Here is a tiny trained network, its code and every weight. The questions are about switching its units off for an input and a class, where a switched-off unit gives its printed mean instead of its output.

import numpy as np


def w(rows, s, z=0):
    codes = np.array(rows[::2]) - 128.0
    scale = np.full(codes.shape[1], s)
    scale[-1] = z or s
    return codes * scale


def norm(h):
    return h / np.sqrt((h * h).mean(-1, keepdims=True) + 1e-5)


def f(y):
    return y / 2 * (1 + np.tanh(0.7978845608 * (y + 0.044715 * y**3)))


def log_softmax(a):
    a = a - a.max(-1, keepdims=True)
    return a - np.log(np.exp(a).sum(-1, keepdims=True))


def net(x, mask):
    res = np.array(x, float).reshape(1, 7) / 4 @ E
    u = 0
    for l in range(2):
        y = f(norm(res) @ A[l][:, :-1].T + A[l][:, -1])
        res = res + np.where(mask[u : u + 8], y, B[l][:, -1]) @ B[l][:, :-1]
        u += 8
    return log_softmax(norm(res)[-1] @ U[:, :-1].T + U[:, -1])


A, B = {}, {}
E = w([
[77,157,12],'x0',
[164,183,74],'x1',
[91,52,111],'x2',
[137,161,133],'x3',
[223,171,83],'x4',
[2,152,70],'x5',
[119,187,156],'x6',
],0.0073)
A[0] = w([
[156,113,102,14],'0.n1',
[204,74,86,127],'0.n2',
[199,154,89,38],'0.n3',
[112,167,146,33],'0.n4',
[102,187,109,254],'0.n5',
[135,177,166,152],'0.n6',
[129,183,173,147],'0.n7',
[152,2,182,185],'0.n8',
],0.011,0.003)
B[0] = w([
[166,143,138,114],'0.n1',
[122,187,60,172],'0.n2',
[217,134,19,152],'0.n3',
[179,150,174,119],'0.n4',
[49,202,143,189],'0.n5',
[110,254,183,157],'0.n6',
[74,126,205,160],'0.n7',
[107,21,104,253],'0.n8',
],0.0083,0.0059)
A[1] = w([
[58,138,66,132],'1.n1',
[154,154,101,39],'1.n2',
[34,102,211,74],'1.n3',
[86,129,69,119],'1.n4',
[80,152,188,67],'1.n5',
[68,4,220,81],'1.n6',
[226,102,54,2],'1.n7',
[115,155,153,158],'1.n8',
],0.012,0.0033)
B[1] = w([
[64,81,55,185],'1.n1',
[190,140,164,124],'1.n2',
[178,157,168,211],'1.n3',
[94,96,68,162],'1.n4',
[158,84,120,156],'1.n5',
[140,104,159,254],'1.n6',
[177,130,115,162],'1.n7',
[1,9,202,145],'1.n8',
],0.0058,0.0076)
U = w([
[61,102,108,196],'0',
[151,52,83,136],'1',
[250,203,87,219],'2',
[133,118,189,123],'3',
[44,179,66,147],'4',
[138,115,141,2],'5',
[150,37,198,126],'6',
[114,215,218,66],'7',
],0.018,0.0073)

Each question gives the input, the list of numbers given to net, and the class t.
The units are the neurons (one row each of A and B). Each row of codes is followed by its name. A weight is (code - 128) times the scale printed after its matrix; where a second scale follows, it is the last column's (A, B and U).
mask holds one flag per neuron, layer by layer. A switched-off neuron (its flag False) gives its mean, the last column of its row in B, instead of its output. The means were averaged over made-up inputs and are rounded, as every weight is.
A unit's drop is (log p(t) with every unit on - log p(t) with that unit switched off) / (log p(t) with every unit on - log p(t) with every unit switched off).
The circuit of an input: a set's keep is (log p(t) with only the set's units on - log p(t) with every unit switched off) / (log p(t) with every unit on - log p(t) with every unit switched off). Starting from the 12 units with the biggest drops (on a tie, the unit counted first), units are removed one at a time, each time the one whose removal leaves the highest keep (on an exact tie, the one counted first), for as long as the keep stays at least 0.8.
units of the circuit, in order: the units of the circuit, biggest drop first
top k neurons: the k neurons with the biggest drops, biggest first
top k neurons in layer l: the k neurons of layer l with the biggest drops, biggest first
drop when u is switched off: that unit's drop, to one decimal
input [4,6,4,-8,1,-3,-2], class 2: units of the circuit, in order : (0.n8; 1.n8)
input [1,-3,1,-1,6,0,8], class 4: top 2 neurons : (0.n5; 1.n3)
input [-5,2,0,1,-1,4,4], class 7: units of the circuit, in order : (0.n8)
input [-3,5,-6,0,4,8,-1], class 7: units of the circuit, in order : (0.n8; 0.n6)
input [5,-2,8,3,3,-4,-1], class 2: top 2 neurons in layer 1 : (1.n8; 1.n7)
input [-3,7,-4,-8,-3,-6,8], class 7: units of the circuit, in order : (0.n7; 0.n6)
input [7,1,3,-7,-2,-8,-3], class 2: top 3 neurons in layer 1 : (1.n8; 1.n7; 1.n6)
input [-4,-1,8,5,5,-5,1], class 2: top 3 neurons : (0.n2; 1.n8; 1.n7)
input [-4,7,-5,-5,0,-2,8], class 7: top 2 neurons : (0.n7; 1.n8)
input [4,-7,-6,-1,-4,-2,-1], class 6: top 2 neurons in layer 1 : (1.n3; 1.n6)
input [8,4,7,1,1,-7,1], class 2: top 2 neurons in layer 0 : (0.n8; 0.n3)
input [-3,6,-6,5,-3,-3,-4], class 7: top 2 neurons in layer 1 : (1.n8; 1.n7)
input [-1,3,-1,1,-1,-2,-5], class 2: drop when 1.n7 is switched off : 0.1
input [-4,0,-7,4,-4,8,1], class 7: drop when 0.n8 is switched off : 0.2
